Below are the code and all the weights of a small trained network. Each question names an input and a class and asks about switching units off, where a switched-off unit gives its printed mean instead of its output.

import numpy as np


def w(rows, s, z=0):
    codes = np.array(rows[::2]) - 128.0
    scale = np.full(codes.shape[1], s)
    scale[-1] = z or s
    return codes * scale


def f(y):
    return np.maximum(y, 0)


def log_softmax(a):
    a = a - a.max(-1, keepdims=True)
    return a - np.log(np.exp(a).sum(-1, keepdims=True))


def net(x, mask):
    res = np.array(x, float).reshape(1, 4) / 4 @ E
    y = f(res @ A[0][:, :-1].T + A[0][:, -1])
    res = res + np.where(mask, y, B[0][:, -1]) @ B[0][:, :-1]
    return log_softmax(res[-1] @ U[:, :-1].T + U[:, -1])


A, B = {}, {}
E = w([
[158,77,31,216,236,122,159],'x0',
[114,135,163,113,154,112,115],'x1',
[2,113,136,74,132,163,217],'x2',
[58,33,209,245,63,68,110],'x3',
],0.0076)
A[0] = w([
[111,46,183,170,98,101,132,2],'neuron 0',
[26,136,137,118,161,186,206,79],'neuron 1',
[137,201,99,116,126,164,129,22],'neuron 2',
[125,70,46,159,243,155,154,224],'neuron 3',
[119,195,171,16,9,126,83,222],'neuron 4',
[136,108,182,162,87,109,78,88],'neuron 5',
[162,140,143,56,182,134,124,51],'neuron 6',
[171,143,107,168,138,93,54,213],'neuron 7',
[99,79,214,230,136,143,86,140],'neuron 8',
[120,158,138,130,89,133,77,174],'neuron 9',
[97,84,83,104,114,102,191,168],'neuron 10',
[148,142,173,98,43,145,166,74],'neuron 11',
],0.011,0.0036)
B[0] = w([
[183,251,142,98,99,225,197,188],'neuron 0',
[226,234,195,21,175,110,25,192],'neuron 1',
[166,176,175,173,105,212,174,159],'neuron 2',
[33,150,82,111,119,103,166,231],'neuron 3',
[83,82,32,100,193,89,143,254],'neuron 4',
[120,101,218,96,204,149,165,181],'neuron 5',
[118,222,189,136,96,194,254,167],'neuron 6',
[173,188,124,4,215,106,66,201],'neuron 7',
[75,239,100,92,148,129,191,218],'neuron 8',
[119,169,94,112,194,113,144,168],'neuron 9',
[127,190,167,5,160,53,67,170],'neuron 10',
[179,107,64,125,112,80,174,173],'neuron 11',
],0.0075,0.013)
U = w([
[123,182,129,99,104,231,236,89],'0',
[41,132,59,100,169,50,142,162],'1',
[145,179,152,70,173,79,2,105],'2',
[66,151,105,96,161,106,128,253],'3',
[134,124,133,90,102,71,102,203],'4',
[122,76,155,123,96,164,125,71],'5',
[133,155,156,198,68,147,43,64],'6',
],0.0099,0.0055)

Each question gives the input, the list of numbers given to net, and the class t.
The units are the neurons (one row each of A and B). Each row of codes is followed by its name. A weight is (code - 128) times the scale printed after its matrix; where a second scale follows, it is the last column's (A, B and U).
mask holds one flag per neuron, in row order. A switched-off neuron (its flag False) gives its mean, the last column of its row in B, instead of its output. The means were averaged over made-up inputs and are rounded, as every weight is.
A unit's drop is (log p(t) with every unit on - log p(t) with that unit switched off) / (log p(t) with every unit on - log p(t) with every unit switched off).
The circuit of an input: a set's keep is (log p(t) with only the set's units on - log p(t) with every unit switched off) / (log p(t) with every unit on - log p(t) with every unit switched off). Starting from all 12 units, units are removed one at a time, each time the one whose removal leaves the highest keep (on an exact tie, the one counted first), for as long as the keep stays at least 0.8.
circuit, biggest first: the units of the circuit, biggest drop first
most important unit: the unit with the biggest drop
top k neurons: the k neurons with the biggest drops, biggest first
drop when u is switched off: that unit's drop, to one decimal
input [6,-4,-6,-8], class 0: most important unit -> neuron 6
input [5,3,7,-5], class 2: top 2 neurons -> [neuron 1; neuron 10]
input [6,-3,-6,-6], class 0: top 3 neurons -> [neuron 4; neuron 6; neuron 2]
input [-8,1,0,-6], class 1: top 2 neurons -> [neuron 4; neuron 0]
input [4,2,1,4], class 0: top 4 neurons -> [neuron 4; neuron 0; neuron 8; neuron 7]
input [-6,-2,7,-5], class 2: top 2 neurons -> [neuron 1; neuron 3]
input [5,-6,-6,-8], class 0: top 2 neurons -> [neuron 6; neuron 2]
input [-8,-4,-7,-3], class 1: top 2 neurons -> [neuron 4; neuron 1]
input [-5,5,6,5], class 2: top 3 neurons -> [neuron 1; neuron 3; neuron 6]
input [1,1,2,5], class 0: top 2 neurons -> [neuron 0; neuron 4]
input [4,-1,-3,4], class 0: top 2 neurons -> [neuron 4; neuron 0]
input [-6,2,-4,5], class 1: top 3 neurons -> [neuron 4; neuron 1; neuron 6]
input [7,5,-1,8], class 0: top 3 neurons -> [neuron 0; neuron 4; neuron 8]
input [-6,-8,-7,-7], class 3: circuit, biggest first -> [neuron 4]
input [5,8,-2,8], class 0: drop when neuron 0 is switched off -> 0.5
input [3,4,8,1], class 2: drop when neuron 1 is switched off -> 0.6
input [-2,-1,8,-3], class 2: drop when neuron 1 is switched off -> 0.6
